Below are the code and all the weights of a small trained network. Each question names an input and a class and asks about switching units off, where a switched-off unit gives its printed mean instead of its output.

import numpy as np


def w(rows, s, z=0):
    codes = np.array(rows[::2]) - 128.0
    scale = np.full(codes.shape[1], s)
    scale[-1] = z or s
    return codes * scale


def f(y):
    return y / 2 * (1 + np.tanh(0.7978845608 * (y + 0.044715 * y**3)))


def log_softmax(a):
    a = a - a.max(-1, keepdims=True)
    return a - np.log(np.exp(a).sum(-1, keepdims=True))


def net(x, mask):
    res = np.array(x, float).reshape(1, 8) / 4 @ E
    y = f(res @ A[0][:, :-1].T + A[0][:, -1])
    res = res + np.where(mask, y, B[0][:, -1]) @ B[0][:, :-1]
    return log_softmax(res[-1] @ U[:, :-1].T + U[:, -1])


A, B = {}, {}
E = w([
[145,158,112,124],'x0',
[154,144,102,125],'x1',
[160,139,98,124],'x2',
[116,118,137,130],'x3',
[116,64,126,128],'x4',
[224,124,184,154],'x5',
[121,151,249,2],'x6',
[220,134,31,109],'x7',
],0.0075)
A[0] = w([
[127,130,142,197,9],'N1',
[83,96,169,126,121],'N2',
[98,157,151,98,95],'N3',
[129,185,142,144,254],'N4',
[156,100,160,92,66],'N5',
[88,98,94,98,13],'N6',
[150,116,123,157,105],'N7',
[152,119,121,130,33],'N8',
[138,89,96,159,133],'N9',
[163,135,174,188,110],'N10',
[112,79,105,149,88],'N11',
[171,117,94,123,194],'N12',
[116,251,137,151,146],'N13',
[167,94,163,146,147],'N14',
[131,95,120,181,110],'N15',
[85,173,95,148,226],'N16',
[110,193,185,158,198],'N17',
[130,59,78,72,120],'N18',
[116,164,148,100,42],'N19',
[233,120,174,191,164],'N20',
[53,114,78,122,185],'N21',
[174,120,78,58,145],'N22',
[139,148,142,79,85],'N23',
[182,119,197,126,13],'N24',
[130,103,140,54,115],'N25',
[155,174,113,117,180],'N26',
[105,158,162,192,231],'N27',
[162,135,108,102,184],'N28',
[130,80,155,91,109],'N29',
[74,165,59,87,67],'N30',
[150,110,217,208,156],'N31',
],0.014,0.0028)
B[0] = w([
[123,173,75,172,163],'N1',
[157,100,68,116,206],'N2',
[183,151,133,130,183],'N3',
[115,19,169,88,189],'N4',
[156,218,71,167,167],'N5',
[111,199,165,89,145],'N6',
[129,179,135,147,155],'N7',
[51,169,124,162,123],'N8',
[193,143,165,155,202],'N9',
[77,169,63,105,183],'N10',
[237,159,128,104,171],'N11',
[99,101,146,96,199],'N12',
[201,63,158,107,202],'N13',
[49,152,61,59,169],'N14',
[194,168,117,133,193],'N15',
[169,130,182,101,219],'N16',
[185,87,98,94,224],'N17',
[107,94,175,62,169],'N18',
[137,140,69,183,159],'N19',
[50,188,179,62,254],'N20',
[130,169,253,99,237],'N21',
[120,50,98,99,202],'N22',
[156,151,113,224,172],'N23',
[91,178,97,168,190],'N24',
[249,194,37,244,194],'N25',
[90,52,183,153,174],'N26',
[176,98,98,114,218],'N27',
[84,90,144,155,170],'N28',
[208,119,84,151,170],'N29',
[67,189,193,114,201],'N30',
[91,84,127,66,242],'N31',
],0.0052,0.0061)
U = w([
[135,102,147,105,250],'0',
[60,192,138,60,100],'1',
[181,165,122,244,45],'2',
[131,84,150,159,142],'3',
[107,79,122,64,5],'4',
],0.012,0.0028)

Each question gives the input, the list of numbers given to net, and the class t.
The units are the neurons (one row each of A and B). Each row of codes is followed by its name. A weight is (code - 128) times the scale printed after its matrix; where a second scale follows, it is the last column's (A, B and U).
mask holds one flag per neuron, in row order. A switched-off neuron (its flag False) gives its mean, the last column of its row in B, instead of its output. The means were averaged over made-up inputs and are rounded, as every weight is.
A unit's drop is (log p(t) with every unit on - log p(t) with that unit switched off) / (log p(t) with every unit on - log p(t) with every unit switched off).
The circuit of an input: a set's keep is (log p(t) with only the set's units on - log p(t) with every unit switched off) / (log p(t) with every unit on - log p(t) with every unit switched off). Starting from the 12 units with the biggest drops (on a tie, the unit counted first), units are removed one at a time, each time the one whose removal leaves the highest keep (on an exact tie, the one counted first), for as long as the keep stays at least 0.8.
circuit, biggest first: the units of the circuit, biggest drop first
most important unit: the unit with the biggest drop
top k neurons: the k neurons with the biggest drops, biggest first
drop when u is switched off: that unit's drop, to one decimal
input [6,-6,-6,-7,-3,8,-6,-5], class 1: circuit, biggest first => N20; N10
input [-3,-4,5,5,-3,6,-6,7], class 4: most important unit => N20
input [-4,8,3,-6,3,-2,6,5], class 2: top 2 neurons => N25; N23
input [1,-7,-4,6,-7,-7,0,-4], class 0: top 2 neurons => N20; N13
input [-1,8,8,4,5,7,-2,2], class 1: circuit, biggest first => N20; N14
input [5,-8,-4,-6,-6,-5,-2,-5], class 0: top 2 neurons => N13; N20
input [-7,0,-1,8,3,-3,5,-4], class 3: circuit, biggest first => N25; N20
input [7,7,-8,3,-8,-7,-4,-5], class 0: circuit, biggest first => N13; N16
input [3,3,8,2,-5,-5,7,-2], class 2: circuit, biggest first => N25; N23; N20
input [3,0,-6,-1,5,7,-7,-3], class 1: top 2 neurons => N20; N31
input [-4,8,4,7,3,2,-5,8], class 4: drop when N31 is switched off => -0.1
input [3,-3,1,2,2,6,0,-2], class 1: drop when N1 is switched off => 0.0
input [-1,1,0,7,-8,-2,6,-8], class 0: drop when N4 is switched off => 0.1
input [-7,-1,-7,-4,8,8,-8,8], class 0: circuit, biggest first => N20
